Below are the code and all the weights of a small trained network. Each question names an input and a target symbol and asks about switching units off, where a switched-off unit gives its printed mean instead of its output.

import numpy as np


def w(rows, s, z=0):
    codes = np.array(rows[::2]) - 128.0
    scale = np.full(codes.shape[1], s)
    scale[-1] = z or s
    return codes * scale


def f(y):
    return np.maximum(y, 0)


def softmax(a):
    e = np.exp(a - a.max(-1, keepdims=True))
    return e / e.sum(-1, keepdims=True)


def log_softmax(a):
    a = a - a.max(-1, keepdims=True)
    return a - np.log(np.exp(a).sum(-1, keepdims=True))


def net(x, mask):
    ids = ['ΘΣΦβδηλπ'.index(c) for c in x.split()]
    T = len(ids)
    res = E[ids] + P[:T]
    r = res
    for j in range(2):
        rows = slice(3 * j, 3 * j + 3)
        q, k, v = (r @ M[0][rows].T for M in (Q, K, V))
        z = softmax(np.where(np.tri(T) > 0, q @ k.T / 3**0.5, -1e9)) @ v
        o = O[0][rows]
        res = res + np.where(mask[j], z, o[:, -1]) @ o[:, :-1]
    y = f(res @ A[0][:, :-1].T + A[0][:, -1])
    res = res + np.where(mask[2:14], y, B[0][:, -1]) @ B[0][:, :-1]
    return log_softmax(res[-1] @ U[:, :-1].T + U[:, -1])


Q, K, V, O, A, B = {}, {}, {}, {}, {}, {}
E = w([
[126,138,106,31,60,78,144,145],'Θ',
[101,81,117,95,81,115,103,196],'Σ',
[171,56,150,132,120,134,70,184],'Φ',
[94,165,6,96,164,92,170,136],'β',
[130,112,15,172,192,123,127,153],'δ',
[203,118,90,125,197,113,120,99],'η',
[178,126,21,98,103,81,166,139],'λ',
[161,105,171,61,145,91,99,113],'π',
],0.017)
P = w([
[130,176,252,193,111,77,130,159],'0',
[71,113,161,169,113,95,145,89],'1',
[179,166,95,123,159,96,77,154],'2',
[62,97,135,150,113,117,162,90],'3',
[209,188,84,165,160,98,96,170],'4',
[57,71,137,129,127,143,155,83],'5',
[204,220,91,155,144,111,122,133],'6',
[47,65,109,112,137,145,171,44],'7',
[154,232,135,135,193,133,75,166],'8',
[11,46,81,96,90,167,183,55],'9',
[182,131,36,114,153,51,10,215],'10',
],0.013)
Q[0] = w([
[115,92,115,131,144,137,124,122],'H0',
[216,180,102,96,137,121,81,191],'H0',
[123,37,99,124,107,105,175,82],'H0',
[188,253,121,111,161,73,40,220],'H1',
[145,197,154,154,134,134,143,151],'H1',
[170,204,140,128,113,148,128,147],'H1',
],0.016)
K[0] = w([
[144,151,146,160,127,126,181,140],'H0',
[119,43,96,76,109,249,169,68],'H0',
[123,183,159,166,87,127,135,162],'H0',
[107,25,106,67,121,246,194,63],'H1',
[134,93,99,47,150,121,101,119],'H1',
[153,63,69,92,147,148,99,109],'H1',
],0.016)
V[0] = w([
[122,90,119,135,97,141,122,145],'H0',
[133,200,80,131,154,131,143,70],'H0',
[98,141,160,123,131,136,93,140],'H0',
[253,102,115,128,109,137,137,116],'H1',
[143,94,131,164,215,160,103,139],'H1',
[126,99,72,195,87,120,87,190],'H1',
],0.016)
O[0] = w([
[4,148,116,132,182,202,111,107,89],'H0',
[86,128,106,177,30,57,196,129,39],'H0',
[184,106,80,131,183,199,145,222,140],'H0',
[115,242,35,85,1,49,8,140,3],'H1',
[17,48,97,136,232,31,58,246,35],'H1',
[7,240,192,174,210,100,116,119,48],'H1',
],0.0083,0.0043)
A[0] = w([
[159,101,59,117,109,13,39,103,2],'N0',
[115,178,82,99,150,126,35,170,65],'N1',
[134,76,209,88,150,53,118,60,112],'N2',
[157,150,127,144,61,226,141,37,26],'N3',
[165,162,157,136,130,238,156,72,49],'N4',
[182,126,101,206,202,92,103,39,106],'N5',
[136,53,160,154,192,185,177,183,129],'N6',
[66,135,145,40,59,166,160,229,123],'N7',
[76,134,44,75,143,147,2,144,72],'N8',
[204,164,105,73,91,168,148,137,142],'N9',
[173,182,213,112,125,141,138,118,134],'N10',
[76,72,91,94,143,126,125,43,149],'N11',
],0.0075,0.0087)
B[0] = w([
[73,133,143,90,78,209,165,215,178],'N0',
[185,122,187,170,96,139,177,101,167],'N1',
[127,92,141,167,108,151,83,145,181],'N2',
[129,147,214,255,175,129,81,146,189],'N3',
[60,139,98,98,95,116,123,247,206],'N4',
[102,119,157,87,55,128,135,160,185],'N5',
[102,169,129,62,98,92,132,42,225],'N6',
[159,127,158,154,196,138,89,104,144],'N7',
[213,173,180,164,125,98,154,149,185],'N8',
[65,88,64,209,184,116,124,121,245],'N9',
[86,82,63,107,124,167,143,125,188],'N10',
[163,162,144,144,109,101,122,172,175],'N11',
],0.008,0.013)
U = w([
[127,129,136,225,98,148,141,168,11],'Θ',
[106,170,132,111,102,147,124,139,128],'Σ',
[200,180,168,181,131,97,124,142,102],'Φ',
[150,107,190,175,67,101,238,102,122],'β',
[87,112,133,180,135,3,105,158,83],'δ',
[144,149,133,140,38,82,126,211,85],'η',
[128,209,107,182,36,91,57,71,194],'λ',
[187,96,65,152,114,85,85,121,253],'π',
],0.0048,0.0045)

Each question gives the input, a string of symbols that net reads in full, and the target symbol t.
The units are the heads (3 rows each of Q, K, V and O) and the neurons (one row each of A and B). Each row of codes is followed by its name. A weight is (code - 128) times the scale printed after its matrix; where a second scale follows, it is the last column's (O, A, B and U).
mask holds one flag per unit, heads first, then neurons. A switched-off unit (its flag False) gives its mean, the last column of its rows in O or B, instead of its output. The means were averaged over made-up inputs and are rounded, as every weight is.
A unit's drop is (log p(t) with every unit on - log p(t) with that unit switched off) / (log p(t) with every unit on - log p(t) with every unit switched off).
The circuit of an input: a set's keep is (log p(t) with only the set's units on - log p(t) with every unit switched off) / (log p(t) with every unit on - log p(t) with every unit switched off). Starting from the 12 units with the biggest drops (on a tie, the unit counted first), units are removed one at a time, each time the one whose removal leaves the highest keep (on an exact tie, the one counted first), for as long as the keep stays at least 0.8.
circuit, biggest first: the units of the circuit, biggest drop first
k most important neurons: the k neurons with the biggest drops, biggest first
heads that matter: for each layer, one digit per head in row order, 1 if its drop is at least 0.15 and else 0, layers parted by /
drop of u: that unit's drop, to one decimal
input δ β π π Σ Θ δ Θ, target δ: heads that matter : 01
input π λ λ η π η δ, target η: heads that matter : 01
input π β Σ, target β: circuit, biggest first : (H1; H0)
input Φ π π Θ Φ π Φ η β β Φ, target β: heads that matter : 11
input λ β β λ π π, target λ: heads that matter : 01
input δ Σ Θ β π Σ Θ η, target δ: circuit, biggest first : (H1)
input Φ π π β Φ λ β β, target Φ: circuit, biggest first : (H1; H0; N8; N1)
input Θ Σ Σ β π δ η δ β, target δ: heads that matter : 11
input λ Θ π Θ δ λ π Σ Φ Φ η, target Φ: circuit, biggest first : (H0; N8; H1; N1)
input Θ Θ β Θ π λ, target Θ: circuit, biggest first : (H1; N3; N9; N4)
input β δ π π β π π η η, target η: circuit, biggest first : (H1; N0; H0)
input η λ π η Φ Φ, target η: circuit, biggest first : (H1; N0)
input Θ π π β Θ π π, target π: heads that matter : 01
input β δ π π β η π λ η δ, target β: heads that matter : 11
input Φ β δ Θ π π η π β β π, target β: circuit, biggest first : (H1)
input η β λ π β Σ β π λ, target π: circuit, biggest first : (H1; N9)
input β Θ δ Φ Φ Θ π, target Θ: 3 most important neurons : (N3; N9; N4)
input π δ β β λ π Φ, target π: drop of H1 : 0.5
input Φ λ Θ δ η δ η Φ π π, target Φ: drop of N8 : 0.3
input η π π η, target η: drop of H1 : 0.9
